The symbols move the items like this.
from | $ & ! @ ^
nol | zas zud pil dak .
dev | . vuk tun vut ren
vuf | vav . . kot mik
vav | lev vuf . giv til
vuk | dev sem vol dep dak
keb | nuz . sif tud .
vol | tun zab buk mel vuk
sib | tas . rel mik tez
buk | gur bub giv tis vol
mel | lat siv tis tos dep
vut | . dep lat fet pog
lev | . vav . pev bon
bub | buk . kot lam zab
kug | . tis viz git lat
tez | tos . sib nel zar
lat | . mel kug moz vut
pev | . giv . viz gur
pog | . nuz vut lig .
tos | moz tez tas gab fil
ren | . dak dev pog .
viz | . nal . gom kug
zas | . nol zom ren .
gur | . buk pev kug tun
kas | gom rel . vav tas
sif | dep . siv zar keb
sem | vuk . zab sif pem
git | . tas gom bon moz
zom | . pil mit dev zas
mik | til . vuf bub nel
moz | . tos git mit fet
tas | git sib kas til tos
nuz | pog keb dep kam .
dep | vut sif mel fil nuz
rel | kas . . vuf sib
nel | gab . mik zab dod
dak | ren pem vuk nuz .
pil | zom dod gab vuk nol
zud | nol . dod pem .
kam | lig tud fil nol .
til | bon mik vav buk gab
zut | nal . . rel lam
zar | fil . tez dod tud
kot | giv . . zut bub
tis | kug lam nal tas mel
lig | . kam fet zas .
gab | mit nel til vol pil
giv | pev kot . nal buk
fil | fet zar tos pil kam
bon | . til lev gur mit
dod | pil . nel sem zud
tun | . vol gur lat dev
siv | mel . lam tez sif
pem | dak . sem keb .
lam | tis . zut sib siv
mit | . gab bon tun zom
fet | . fil moz zom lig
tud | kam . zar zud .
zab | vol . bub siv sem
nal | viz zut . kas tis
gom | . kas . lev git

In the rows, zero is written as 50.

The rows follow the links: the fewer symbols apart two items are, the more alike their rows tend to be.

Some items and rows for them; each showing differs a little:
sib: 46	56	27	55	60	37	42	44	47	25	29	81	68	46	49	38	59	69	36	53	48	32	50	83	53	44	34	74	64	32	57	37	44	50	41	36	42	78	35	48	51	44	42
lat: 42	44	52	47	46	44	60	60	68	63	61	24	33	51	35	59	47	36	71	37	45	32	69	25	42	34	65	39	44	93	36	42	47	75	60	37	51	30	55	33	38	47	55
viz: 34	28	56	52	68	59	54	47	69	79	40	35	24	59	49	75	44	44	57	31	47	27	69	47	52	35	51	65	50	85	66	51	52	51	63	26	47	40	39	47	43	33	60
dep: 50	58	40	19	44	22	56	75	47	39	62	48	55	59	41	42	53	39	84	54	55	41	45	51	28	58	44	42	32	70	19	54	54	79	53	54	48	35	51	30	35	42	46
nuz: 47	48	43	16	36	28	54	64	44	54	55	54	43	63	44	44	51	27	91	61	63	63	30	53	36	65	41	34	42	56	34	68	56	72	56	79	51	31	55	48	39	40	54
pev: 49	35	67	59	63	74	58	49	63	85	50	27	33	57	52	86	35	44	34	36	53	36	67	33	61	49	55	60	48	68	65	47	48	23	55	31	54	29	44	57	49	48	60
giv: 49	35	63	46	66	74	52	52	57	72	49	41	45	59	60	83	33	49	25	41	58	41	52	53	57	53	33	74	42	51	64	37	57	4	47	31	58	45	38	52	49	48	57
tez: 50	66	31	52	51	31	41	54	41	25	36	82	72	43	45	23	62	68	41	52	46	45	40	76	43	44	43	56	61	36	42	36	41	61	47	44	43	78	43	51	54	54	43
tun: 52	47	67	59	45	65	60	51	59	66	67	9	37	49	50	67	47	45	44	35	46	43	63	14	51	49	70	33	34	71	29	43	57	41	52	43	51	27	57	42	50	60	51
dak: 61	54	66	27	42	46	60	59	35	56	68	40	47	58	59	51	44	34	69	61	62	79	28	33	43	77	43	33	39	39	32	69	67	44	43	87	57	31	66	49	50	51	54
dod: 63	69	47	47	45	42	40	41	28	21	52	59	78	41	58	19	54	64	34	63	50	70	26	61	55	61	41	48	57	10	39	52	50	45	38	70	48	73	55	52	58	62	40
tis: 41	45	40	41	64	37	55	67	66	50	44	47	54	59	43	72	52	57	61	33	55	17	68	63	37	40	34	72	43	82	39	28	51	48	53	19	49	48	29	31	32	39	50
git: 38	38	51	76	51	59	48	34	69	56	44	45	28	46	39	57	55	50	51	39	38	31	72	39	55	18	84	46	58	76	64	55	30	73	65	34	37	52	47	52	50	48	56
sem: 68	68	52	26	52	40	54	69	31	31	55	50	80	49	56	43	51	53	43	59	58	58	33	63	39	72	28	45	33	25	23	39	67	29	34	62	62	48	52	42	49	55	38
lev: 45	31	58	76	53	79	46	34	68	71	43	42	28	50	49	67	47	53	24	41	44	46	63	35	71	37	62	58	64	57	81	50	43	25	57	36	45	43	49	61	55	53	59
bon: 46	38	65	80	46	73	52	30	62	62	51	27	30	41	50	58	44	45	24	34	39	49	70	23	67	35	80	40	51	57	63	49	35	48	52	36	42	47	58	54	59	63	58
mik: 59	61	45	63	58	55	42	38	35	29	41	64	73	42	55	38	51	70	18	53	45	54	51	73	58	54	38	65	55	13	55	37	52	23	35	42	54	79	43	52	60	60	40

Each walk starts at a row. The symbols on each line, taken left to right, move it on to the next item.
Answer with the item's row; about right is enough.
---
58	46	57	80	52	71	47	29	51	46	42	44	56	36	55	46	50	67	2	44	41	47	60	45	68	43	60	58	61	31	65	30	43	25	42	33	45	65	55	60	60	65	53
& @ $
61	51	64	50	66	70	54	60	46	62	56	26	59	51	56	72	40	53	21	36	55	42	66	40	50	51	39	63	35	50	36	25	62	7	37	21	63	39	41	44	46	56	48
& @ !
45	44	38	31	70	42	47	62	48	55	31	70	61	64	53	68	51	60	48	49	54	33	47	86	43	56	16	81	56	52	57	37	53	29	48	34	53	57	25	48	43	34	52
---
64	59	57	62	33	54	46	31	41	37	58	40	56	34	52	22	56	51	35	64	41	77	45	31	57	60	70	19	53	22	45	61	49	52	38	73	41	57	72	61	65	70	49
^ ! @
67	62	70	33	42	51	58	66	33	51	67	19	64	49	58	51	51	39	57	52	52	71	49	28	43	75	47	27	28	44	15	44	65	38	39	66	60	36	64	45	54	66	35
@ @ ! !
36	46	27	71	60	44	39	33	69	37	32	72	48	42	39	43	56	64	41	41	41	26	63	68	54	24	60	63	69	58	69	43	33	68	58	26	38	76	42	49	49	42	49
---
57	51	59	49	35	54	50	33	33	45	62	55	44	41	57	34	53	40	58	70	47	87	33	37	55	68	61	26	61	29	57	75	49	58	44	90	44	47	71	68	57	58	49
! ! ^ !
59	68	59	77	41	61	42	33	47	31	55	42	59	28	54	32	55	63	20	51	34	55	60	33	62	43	67	34	57	22	46	42	40	43	40	50	44	66	64	54	66	71	41
$ ! @
46	39	70	62	52	71	48	53	62	77	62	14	37	50	54	76	41	44	34	35	51	39	73	25	52	38	71	46	41	74	49	38	54	37	50	30	50	30	51	46	49	58	53
---
53	56	32	31	41	31	49	43	36	29	44	83	60	55	44	21	56	49	71	69	52	67	27	71	41	60	35	44	60	27	55	65	48	68	47	77	46	61	60	59	54	39	46
$ & !
54	61	24	44	44	28	46	49	42	20	34	82	71	40	44	16	62	53	55	67	48	50	34	71	42	52	36	51	60	34	41	51	43	67	47	67	41	78	50	51	56	48	41
^ @ @
62	59	47	21	46	45	57	63	24	46	58	57	64	49	60	43	44	42	59	63	62	73	25	58	40	78	23	40	40	27	40	60	67	39	37	79	58	50	53	52	51	49	48
---
53	42	67	38	40	61	62	48	42	67	71	21	35	52	53	63	46	26	69	52	55	69	45	19	50	62	62	22	42	64	42	71	60	59	52	77	57	21	67	55	47	53	54
& $ ! @
41	44	57	41	46	40	56	60	61	59	61	27	33	57	37	55	51	32	80	40	49	40	58	32	38	46	65	27	37	86	27	61	50	83	60	54	47	30	54	38	38	43	55
@ ! &
45	54	28	66	40	38	40	47	58	31	38	70	54	37	35	16	66	61	56	44	37	32	57	57	46	30	64	44	64	52	45	45	25	91	60	40	33	72	44	41	50	50	39
---
52	59	35	35	61	39	50	67	46	41	36	63	74	56	45	51	50	58	51	45	56	28	49	78	40	46	18	75	42	53	37	24	54	38	37	31	60	65	29	37	39	35	39
! ^ ^
56	66	32	25	57	21	49	73	42	27	48	62	82	53	52	42	56	59	60	52	58	33	43	74	34	52	19	68	40	47	25	30	56	53	42	38	54	60	36	33	38	41	44
^ ! ^ ^
60	59	35	14	47	20	55	63	36	38	53	68	65	55	48	38	53	44	78	69	64	63	20	73	35	71	26	52	40	37	37	57	63	59	49	71	61	49	50	47	44	43	46
---
47	42	58	71	62	71	46	29	53	64	39	53	41	50	56	70	43	63	18	48	45	51	57	52	71	42	48	68	63	36	83	44	45	16	50	36	46	62	46	63	56	54	56
^ & !
54	47	49	57	65	61	41	39	43	50	36	72	64	47	60	55	46	63	14	56	50	48	45	70	60	53	31	76	62	23	76	40	48	17	43	45	51	71	42	63	57	50	53
@ $ & ^
61	61	53	42	61	48	52	65	38	41	46	55	77	47	60	64	42	62	21	45	49	50	47	67	44	64	22	72	37	30	39	25	63	12	30	29	64	58	35	42	46	56	44
---
39	34	50	54	33	47	52	37	57	58	55	51	26	52	45	33	52	36	80	53	43	71	45	36	47	47	74	23	59	66	61	76	45	85	64	78	39	37	70	54	49	46	57
! @ ^
48	45	67	60	32	61	51	30	45	61	58	40	26	47	48	42	49	38	61	58	45	77	44	19	55	53	78	17	55	44	60	75	44	67	54	79	44	34	69	56	55	55	54
@ ! ^ @
42	42	51	34	41	44	56	56	57	66	63	39	29	61	48	56	46	27	84	53	51	58	48	31	41	53	62	25	46	78	46	73	55	79	59	70	49	27	58	46	41	45	57
